[-0.55  1.05 -0.31  0.54 -1.24  1.52 -1.66 -2.17  0.45 -0.65  0.52  0.32
 -1.10 -2.36 -0.45 -0.02 -1.37 -0.10  2.00 -1.05 -1.32  0.45 -0.40 -0.19
  2.00  1.49  0.92 -1.46  3.47  0.12 -0.63 -1.16  0.40  0.66] : [4] + QR
[-1.57  0.30  2.68  0.15 -0.67 -2.76 -0.21 -1.19  0.01 -0.29 -0.76 -5.16
 -0.07 -1.90 -0.30 -1.99 -0.62 -4.81 -0.25 -0.20 -0.72 -2.28  0.29  1.06
 -0.17  1.12  3.15  1.45  3.47  1.08  0.11 -3.04  0.56  0.71] : [11] + LF
[-0.67  0.38 -0.10  0.71 -1.91  0.37 -0.58 -1.29 -0.07 -0.71 -0.37  0.46
 -0.99 -1.98 -0.22 -0.10 -1.54  1.10  1.74  0.71 -0.74  0.05 -0.59 -0.16
  2.30  1.37  1.46 -1.30  1.42  0.41 -1.67 -0.59  0.14  0.51] : [4] + QR
[-1.67  0.88  0.27 -0.24 -1.64 -2.64 -1.37  0.57 -0.99 -0.17  0.27 -2.28
  1.00  0.14 -0.31 -0.58 -2.17 -4.43 -0.66  0.30 -0.14 -0.82 -1.06 -0.16
 -0.13 -0.37  1.41  0.30  2.46 -2.10 -0.82 -2.71  0.62  0.33] : [11] + LF
[-1.80  0.80 -2.33  0.03 -1.79 -1.40 -3.14  0.98 -0.60  0.46  0.66 -1.74
  0.70  1.43  0.72  0.63 -2.16 -0.90  0.67 -0.26  0.76  1.21 -1.16 -1.04
  0.66 -0.83  0.30 -2.24  1.42 -2.11 -0.60 -1.71  0.14  0.16] : [11] + LF
[-1.41 -0.63  2.70  0.65 -0.80 -1.84 -0.86 -1.54 -0.03  0.85 -0.76  1.46
 -0.68 -0.85 -0.48 -0.80 -2.02 -1.67 -0.23  0.99  0.26 -3.01  0.23 -0.10
  0.64  1.31  1.97 -0.01  0.28  1.85  0.17 -0.95 -0.44  0.12] : [4] + LF
[-1.09 -0.40  2.37 -0.71 -0.03 -2.38 -0.31 -0.31 -0.05  0.34  0.70 -0.42
 -0.62 -0.98  0.24 -0.31 -2.15 -5.43 -0.25 -0.51  0.33 -3.72 -0.33 -0.53
  0.32 -0.11  2.31  0.16  2.57  0.20 -0.26 -2.67  0.35  0.07] : [11] + LF
[-0.01  0.86 -1.00  0.59 -0.69  2.36 -0.54 -2.01 -0.14 -0.70  0.73  0.49
 -1.78 -3.27 -1.10  0.31 -0.25  0.31  2.35 -2.29 -1.55  0.82 -0.49 -0.45
  1.58  1.15  1.97 -1.21  3.91  0.75 -0.53 -1.26 -0.42  0.83] : [4] + QR
[-1.85 -0.34  1.73  0.78 -1.51 -0.82 -0.92 -3.15  1.65  0.40 -1.25 -0.67
 -1.94 -1.40 -0.88 -1.14 -2.18 -0.95  1.81 -1.09 -0.06 -0.80  0.31 -1.03
  1.83  3.08  2.63 -2.00  2.23  0.38  0.75 -1.96 -1.25  0.18] : [4] + LF
[-1.69  0.34  3.18 -0.11 -0.38 -2.56  0.17 -1.11  0.33  0.34 -0.74 -1.45
 -0.74 -2.16  0.18 -2.00 -2.54 -6.19  0.43 -1.35 -0.43 -2.46  0.41 -0.21
 -0.51  0.91  3.41  0.52  4.98  0.61 -0.09 -3.97  0.28  0.27] : [11] + LF
[-1.35  0.93 -0.20 -0.43 -1.94 -0.36 -1.30 -0.23 -1.68 -1.49  0.35  0.19
  0.16 -2.07 -0.19 -0.29 -1.47 -1.51  0.09  0.64 -1.38  0.43 -2.85  0.22
  1.02  0.38  0.95  1.31  4.05 -0.64 -1.81 -1.80  1.27  0.29] : [11] + QR
[-0.37  1.97 -3.01  0.28 -1.05  0.64 -2.62  0.13 -1.02 -0.97 -0.36 -1.46
  1.47 -0.40 -1.50  1.10 -0.01 -0.30  0.11 -0.66 -1.43  2.16 -2.39  0.51
  0.11 -0.34 -0.36  0.50  3.31 -1.55 -0.93 -1.81  0.91  0.32] : [11] + QR
[-0.63  0.84 -0.55 -0.42 -0.43  0.72 -0.89 -0.64 -0.31 -0.96  0.83 -0.70
  0.47 -2.25 -0.16  0.06 -1.09 -2.91  0.68 -0.42 -3.57 -0.16 -1.65 -0.31
  0.66  0.78  1.32  0.71  4.17 -0.38 -0.17 -2.49  0.61  0.02] : [11] + QR
[-2.39  1.31 -1.69  1.49 -1.61 -1.50 -4.16  0.54 -0.58 -0.10  0.28 -3.24
  1.74  0.19 -1.37 -0.15 -1.65 -3.24  0.18 -0.92  0.19  1.14 -0.81 -0.10
  0.69  0.37  0.67 -0.15  3.63 -1.84 -0.09 -2.64  0.72  0.61] : [11] + LF
[-0.95 -0.02  2.11 -0.94 -0.18  0.11  1.61 -2.92 -0.47 -0.33 -0.06  0.62
 -2.93 -3.76  0.41 -1.71 -1.68 -2.42  1.96 -1.75 -1.35 -1.08 -1.13 -1.17
  1.73  0.58  3.46 -0.41  5.22  0.96 -1.54 -2.64 -0.25 -0.09] : [4] + QR
[-2.42  0.79 -0.67  0.66 -1.61 -0.88 -3.66 -0.22  0.16  0.24  0.38 -2.52
  1.05  0.09 -1.77  0.38 -1.81 -2.20  0.59 -0.49  0.91 -0.40  0.28 -1.01
  0.41  0.56  0.78 -1.86  2.14 -1.62  0.15 -2.52 -0.08  1.15] : [4] + LF
[-1.73  0.01  1.95  0.59 -2.10 -1.73  0.71 -1.54 -1.42  1.01 -0.84  0.13
 -2.99 -0.89  0.01 -0.75 -2.78 -1.55  1.60 -0.04 -0.09 -0.64 -1.19 -1.58
  1.71  0.20  2.30 -2.66  1.67 -0.47 -1.71 -1.51 -0.37 -0.45] : [4] + LF
[-2.28  1.39 -1.35  0.64 -2.68 -1.92 -4.18  2.41 -1.53  0.11 -0.43 -1.67
  1.53  1.40 -1.40  0.67 -2.55 -0.14  0.42  1.64  0.00  1.24 -1.44  0.02
  0.72 -0.09  0.18 -0.87  0.72 -2.21 -1.31 -1.37  0.02  0.35] : [11] + LF
[-0.94  0.18  0.78 -0.57  0.28 -1.33 -1.31 -0.24 -0.42 -0.25  1.38 -0.77
 -0.08 -1.50  0.00 -0.23 -1.81 -6.29 -0.24 -1.55  0.11 -1.51 -1.26 -0.81
  0.12 -0.12  1.97  0.11  4.67 -1.15 -0.37 -3.43  0.74  0.02] : [11] + LF
[-1.30  0.97  0.81 -0.14 -0.29 -1.21 -1.16 -0.82 -1.25 -1.54 -0.04 -1.05
  0.82 -2.32 -0.75 -0.56 -1.81 -2.90  0.04  0.71 -1.39 -0.38 -2.03  1.01
 -0.34  1.39  1.85  1.88  4.70 -0.41 -0.95 -2.61  1.14  0.40] : [11] + QR
[-2.12  0.39 -0.48  1.04 -1.61 -0.17 -2.69 -0.75 -0.24  0.60  0.24 -0.93
 -0.55  0.60 -1.39  0.74 -2.52 -0.66  1.21 -0.14  0.77 -0.65  0.27 -1.52
  1.68  0.98  0.84 -3.03  1.30 -1.53 -0.66 -1.58 -0.70  0.88] : [4] + LF
[-2.10  0.02  0.15  0.30 -0.57 -1.59 -2.95  0.40 -0.17  1.05  0.83 -1.78
  1.80 -0.07 -1.23  0.18 -2.05 -4.97 -0.53 -0.80  0.52 -1.62  1.34 -0.84
  0.02  0.22  1.80 -0.43  2.79 -1.05  1.00 -3.05  0.71  1.03] : [11] + LF
[ 1.70  1.47 -3.79 -1.32 -0.21 -0.12  1.29  1.60 -1.16  0.68 -0.80 -0.63
  0.95  2.24 -0.12 -1.06  3.24  1.68 -0.85 -1.64 -0.20  2.72  0.22  0.30
 -2.07 -1.79 -1.90  1.70 -0.34  0.32  0.77  1.26  1.14 -1.44] : [11] + SR
[-0.69  0.28  3.72 -2.01  0.17 -2.23  2.48 -0.82 -1.77 -0.53 -0.34  0.02
 -3.47 -3.35  1.41 -2.05 -2.23 -6.64 -0.16 -0.99 -1.61 -1.88 -2.69  0.02
 -0.10 -0.59  3.49  3.01  5.29  1.05 -1.80 -3.65  1.75 -0.84] : [11] + QR
[-2.41 -1.16  4.06 -0.28  0.32 -2.52 -0.11 -1.43  0.65  0.24  0.16 -0.84
 -0.11 -1.73  0.65 -1.16 -2.90 -7.36  0.15 -0.15  0.35 -3.95  0.50 -0.45
  0.36  1.61  2.68 -0.26  2.62  0.31  0.30 -3.39  0.64  1.30] : [11] + LF
[-1.62 -0.06  0.65  1.03 -1.68 -0.52 -1.10 -2.35  0.61  0.69 -1.18 -1.07
 -2.08 -0.54 -1.09 -0.80 -1.27  1.10  2.03 -0.29  0.53 -0.41  0.79 -0.72
  1.64  1.74  0.96 -3.17  0.32  0.42  0.31 -0.79 -1.43  0.50] : [4] + LF
[-1.27  1.31 -1.85  1.23 -2.45  0.87 -1.94 -2.19  0.30 -0.04 -0.79 -0.57
 -1.91 -1.40 -1.47 -0.52 -1.17  2.53  2.66 -0.97 -0.29  2.05 -0.51 -0.32
  1.88  1.48  0.82 -2.20  1.94 -0.66 -0.71 -0.68 -0.69  0.85] : [4] + QR
[-1.64 -0.11  0.82  0.79 -1.10 -0.07 -2.28 -1.69  0.88  0.26 -0.34 -0.52
 -0.82 -0.41 -0.81  0.52 -2.13 -2.04  1.52 -0.27  0.90 -0.87  2.27 -1.24
  1.69  2.03  1.58 -3.36  1.42 -0.79  0.03 -2.03 -0.68  1.24] : [4] + LF
[-1.86  0.70  0.11 -0.71 -1.24 -2.31 -1.36  0.96 -1.55 -0.82 -0.15 -1.24
  0.95  0.07 -0.29  0.03 -1.67 -0.66 -0.35  0.45 -0.90  0.23 -1.74  0.19
 -0.23 -0.42  1.18  0.58  2.61 -0.86 -0.99 -2.42  0.57  0.49] : [11] + LF
[-1.33 -0.31  0.28 -0.89 -0.17 -2.02 -0.20 -0.52  0.03  0.20 -0.58 -0.60
 -0.36 -1.06  0.98 -1.61 -2.44 -4.35 -0.28 -0.43 -0.19 -1.90 -0.37 -0.29
 -0.12  0.00  2.42  0.28  2.05 -0.25 -0.55 -2.29  0.24  0.02] : [11] + LF
